Here is a tiny trained network, its code and every weight. The questions are about switching its units off for an input and a class, where a switched-off unit gives its printed mean instead of its output.

import numpy as np


def w(rows, s, z=0):
    codes = np.array(rows[::2]) - 128.0
    scale = np.full(codes.shape[1], s)
    scale[-1] = z or s
    return codes * scale


def f(y):
    return np.maximum(y, 0)


def log_softmax(a):
    a = a - a.max(-1, keepdims=True)
    return a - np.log(np.exp(a).sum(-1, keepdims=True))


def net(x, mask):
    res = np.array(x, float).reshape(1, 6) / 4 @ E
    y = f(res @ A[0][:, :-1].T + A[0][:, -1])
    res = res + np.where(mask, y, B[0][:, -1]) @ B[0][:, :-1]
    return log_softmax(res[-1] @ U[:, :-1].T + U[:, -1])


A, B = {}, {}
E = w([
[207,33,22,101,167,168,141,231,182,219,141,187],'x0',
[127,128,131,129,127,127,124,133,128,124,130,132],'x1',
[126,119,122,115,130,131,137,116,132,127,120,121],'x2',
[69,173,145,1,57,108,11,110,109,224,158,113],'x3',
[41,76,65,188,229,127,40,17,130,152,141,225],'x4',
[137,136,130,139,118,131,118,129,127,132,119,136],'x5',
],0.0082)
A[0] = w([
[44,222,188,65,72,115,56,44,111,126,141,76,115],'N0',
[116,66,77,198,206,137,114,95,134,132,125,213,94],'N1',
[123,139,100,54,114,129,87,152,116,216,139,134,20],'N2',
[117,111,121,37,108,129,53,171,140,212,135,139,10],'N3',
[212,113,116,136,104,143,210,212,136,111,106,127,194],'N4',
[138,186,169,62,52,124,138,174,126,102,114,71,250],'N5',
[56,117,120,153,169,122,34,11,124,137,136,192,119],'N6',
[95,182,174,205,128,122,166,49,117,4,114,88,254],'N7',
[174,124,141,126,117,127,180,198,130,129,137,87,221],'N8',
],0.014,0.0048)
B[0] = w([
[148,110,96,88,181,126,120,231,129,183,125,117,251],'N0',
[161,34,110,207,168,119,83,127,129,175,138,125,236],'N1',
[112,147,155,161,107,124,130,62,117,88,131,131,210],'N2',
[97,156,156,132,89,131,136,50,132,79,123,130,228],'N3',
[134,167,99,117,121,133,189,199,128,100,112,124,230],'N4',
[206,106,153,28,102,133,103,106,126,163,149,144,237],'N5',
[6,184,106,171,171,135,148,169,135,103,97,120,248],'N6',
[100,152,161,143,70,132,129,21,130,76,133,142,231],'N7',
[130,160,120,118,113,116,183,168,123,92,121,113,207],'N8',
],0.019,0.02)
U = w([
[179,179,197,94,40,133,166,37,108,57,148,130,254],'0',
[116,179,54,118,174,131,177,254,127,134,85,81,239],'1',
[59,143,156,195,137,133,80,4,129,91,118,134,77],'2',
[192,14,70,177,185,118,102,164,133,211,141,123,6],'3',
[181,124,141,52,145,126,88,174,109,236,152,104,29],'4',
],0.0071,0.00086)

Each question gives the input, the list of numbers given to net, and the class t.
The units are the neurons (one row each of A and B). Each row of codes is followed by its name. A weight is (code - 128) times the scale printed after its matrix; where a second scale follows, it is the last column's (A, B and U).
mask holds one flag per neuron, in row order. A switched-off neuron (its flag False) gives its mean, the last column of its row in B, instead of its output. The means were averaged over made-up inputs and are rounded, as every weight is.
A unit's drop is (log p(t) with every unit on - log p(t) with that unit switched off) / (log p(t) with every unit on - log p(t) with every unit switched off).
The circuit of an input: a set's keep is (log p(t) with only the set's units on - log p(t) with every unit switched off) / (log p(t) with every unit on - log p(t) with every unit switched off). Starting from all 9 units, units are removed one at a time, each time the one whose removal leaves the highest keep (on an exact tie, the one counted first), for as long as the keep stays at least 0.8.
units of the circuit, in order: the units of the circuit, biggest drop first
unit that matters most: the unit with the biggest drop
k most important neurons: the k neurons with the biggest drops, biggest first
drop of u: that unit's drop, to one decimal
input [0,5,8,3,6,-4], class 1: units of the circuit, in order : [N7]
input [0,-1,5,-4,-1,-5], class 0: 4 most important neurons : [N0; N6; N7; N1]
input [1,-6,-1,7,-4,8], class 0: 2 most important neurons : [N3; N2]
input [-1,6,3,0,1,3], class 2: 4 most important neurons : [N4; N0; N5; N8]
input [5,8,6,1,0,-8], class 0: 3 most important neurons : [N0; N6; N1]
input [7,-8,-5,-5,1,-5], class 3: 2 most important neurons : [N1; N6]
input [-1,3,-4,1,-1,-3], class 4: 2 most important neurons : [N3; N6]
input [1,3,6,6,1,-4], class 2: 3 most important neurons : [N3; N4; N2]
input [0,5,6,-6,-5,-6], class 0: 2 most important neurons : [N0; N7]
input [-6,4,3,1,-2,1], class 4: 2 most important neurons : [N0; N3]
input [7,-6,4,-1,7,-1], class 3: 2 most important neurons : [N1; N7]
input [-4,-4,4,3,7,-5], class 1: 2 most important neurons : [N6; N0]
input [3,0,-6,1,1,6], class 2: 3 most important neurons : [N0; N5; N4]
input [-5,-1,-7,3,-6,-4], class 4: unit that matters most : N0
input [0,7,0,-8,-5,-4], class 0: 3 most important neurons : [N7; N0; N6]
input [0,1,-1,5,-1,-8], class 4: 2 most important neurons : [N0; N7]
input [0,0,2,6,-7,6], class 4: 3 most important neurons : [N0; N7; N5]
input [7,4,4,-2,5,-6], class 3: drop of N7 : 0.0
input [6,3,-7,-4,4,8], class 3: drop of N1 : 0.3
input [3,7,6,-2,1,0], class 3: unit that matters most : N6
input [8,-8,-6,0,6,-8], class 3: drop of N1 : 6.2
input [-5,-7,0,4,3,-5], class 1: drop of N0 : 1.9
